Below are the code and all the weights of a small trained network. Each question names an input and a class and asks about switching units off, where a switched-off unit gives its printed mean instead of its output.

import numpy as np


def w(rows, s, z=0):
    codes = np.array(rows[::2]) - 128.0
    scale = np.full(codes.shape[1], s)
    scale[-1] = z or s
    return codes * scale


def f(y):
    return y / 2 * (1 + np.tanh(0.7978845608 * (y + 0.044715 * y**3)))


def log_softmax(a):
    a = a - a.max(-1, keepdims=True)
    return a - np.log(np.exp(a).sum(-1, keepdims=True))


def net(x, mask):
    res = np.array(x, float).reshape(1, 3) / 4 @ E
    y = f(res @ A[0][:, :-1].T + A[0][:, -1])
    res = res + np.where(mask, y, B[0][:, -1]) @ B[0][:, :-1]
    return log_softmax(res[-1] @ U[:, :-1].T + U[:, -1])


A, B = {}, {}
E = w([
[47,27,105,63],'x0',
[100,36,145,234],'x1',
[255,91,204,79],'x2',
],0.0098)
A[0] = w([
[180,97,186,103,95],'neuron 0',
[153,219,99,21,153],'neuron 1',
[57,168,40,161,128],'neuron 2',
[63,163,100,170,109],'neuron 3',
[97,99,172,254,117],'neuron 4',
[135,195,94,75,117],'neuron 5',
[65,48,145,83,137],'neuron 6',
[101,68,81,61,221],'neuron 7',
[217,90,142,109,118],'neuron 8',
[88,53,144,37,192],'neuron 9',
[217,101,161,62,126],'neuron 10',
[81,87,162,211,114],'neuron 11',
[139,73,122,190,69],'neuron 12',
[221,52,106,188,108],'neuron 13',
[109,117,208,197,111],'neuron 14',
[173,80,164,100,94],'neuron 15',
[67,87,73,134,70],'neuron 16',
[92,72,220,179,112],'neuron 17',
[147,52,142,183,79],'neuron 18',
[146,100,126,228,111],'neuron 19',
[153,196,146,198,204],'neuron 20',
[88,135,47,174,135],'neuron 21',
[187,163,98,206,84],'neuron 22',
[154,158,39,57,130],'neuron 23',
[187,247,116,211,241],'neuron 24',
[171,58,186,118,44],'neuron 25',
[215,206,122,206,252],'neuron 26',
[227,102,156,87,138],'neuron 27',
[196,63,181,125,67],'neuron 28',
[77,107,135,196,84],'neuron 29',
[101,183,147,47,77],'neuron 30',
],0.0092,0.0019)
B[0] = w([
[149,157,34,134,209],'neuron 0',
[175,122,202,101,237],'neuron 1',
[166,119,77,70,206],'neuron 2',
[190,172,52,76,179],'neuron 3',
[192,159,129,100,232],'neuron 4',
[241,110,179,58,181],'neuron 5',
[128,31,172,164,217],'neuron 6',
[152,5,129,176,209],'neuron 7',
[146,124,48,130,222],'neuron 8',
[114,8,126,200,234],'neuron 9',
[179,119,81,136,246],'neuron 10',
[171,171,157,124,206],'neuron 11',
[182,172,190,56,183],'neuron 12',
[143,183,127,76,224],'neuron 13',
[215,113,195,111,186],'neuron 14',
[50,195,35,96,200],'neuron 15',
[157,80,97,78,178],'neuron 16',
[231,189,191,56,210],'neuron 17',
[163,188,155,79,205],'neuron 18',
[199,107,163,60,202],'neuron 19',
[108,17,101,254,204],'neuron 20',
[188,149,63,67,182],'neuron 21',
[131,20,143,148,188],'neuron 22',
[213,122,178,92,183],'neuron 23',
[154,36,95,157,255],'neuron 24',
[132,143,88,95,216],'neuron 25',
[146,45,119,202,250],'neuron 26',
[111,149,102,131,244],'neuron 27',
[107,140,30,93,232],'neuron 28',
[160,151,119,81,178],'neuron 29',
[213,150,186,88,178],'neuron 30',
],0.0055,0.008)
U = w([
[118,5,158,183,111],'0',
[171,155,247,67,129],'1',
[113,167,3,100,148],'2',
[102,99,150,154,254],'3',
[87,158,165,145,64],'4',
[71,168,146,124,67],'5',
[60,132,125,169,75],'6',
],0.012,0.0087)

Each question gives the input, the list of numbers given to net, and the class t.
The units are the neurons (one row each of A and B). Each row of codes is followed by its name. A weight is (code - 128) times the scale printed after its matrix; where a second scale follows, it is the last column's (A, B and U).
mask holds one flag per neuron, in row order. A switched-off neuron (its flag False) gives its mean, the last column of its row in B, instead of its output. The means were averaged over made-up inputs and are rounded, as every weight is.
A unit's drop is (log p(t) with every unit on - log p(t) with that unit switched off) / (log p(t) with every unit on - log p(t) with every unit switched off).
The circuit of an input: a set's keep is (log p(t) with only the set's units on - log p(t) with every unit switched off) / (log p(t) with every unit on - log p(t) with every unit switched off). Starting from the 12 units with the biggest drops (on a tie, the unit counted first), units are removed one at a time, each time the one whose removal leaves the highest keep (on an exact tie, the one counted first), for as long as the keep stays at least 0.8.
units of the circuit, in order: the units of the circuit, biggest drop first
k most important neurons: the k neurons with the biggest drops, biggest first
drop of u: that unit's drop, to one decimal
input [4,5,4], class 1: units of the circuit, in order => (neuron 17; neuron 20)
input [-6,4,6], class 0: units of the circuit, in order => (neuron 26)
input [6,8,6], class 1: units of the circuit, in order => (neuron 17; neuron 18)
input [5,6,-8], class 2: 3 most important neurons => (neuron 3; neuron 21; neuron 2)
input [3,-2,4], class 2: 2 most important neurons => (neuron 26; neuron 20)
input [4,8,8], class 1: 2 most important neurons => (neuron 17; neuron 12)
input [8,-2,7], class 0: 3 most important neurons => (neuron 9; neuron 7; neuron 6)
input [7,-7,8], class 2: 2 most important neurons => (neuron 15; neuron 0)
input [6,-1,-6], class 0: drop of neuron 20 => -0.1
input [-1,-2,1], class 3: drop of neuron 17 => 0.3
input [2,-3,-2], class 3: drop of neuron 19 => 0.2
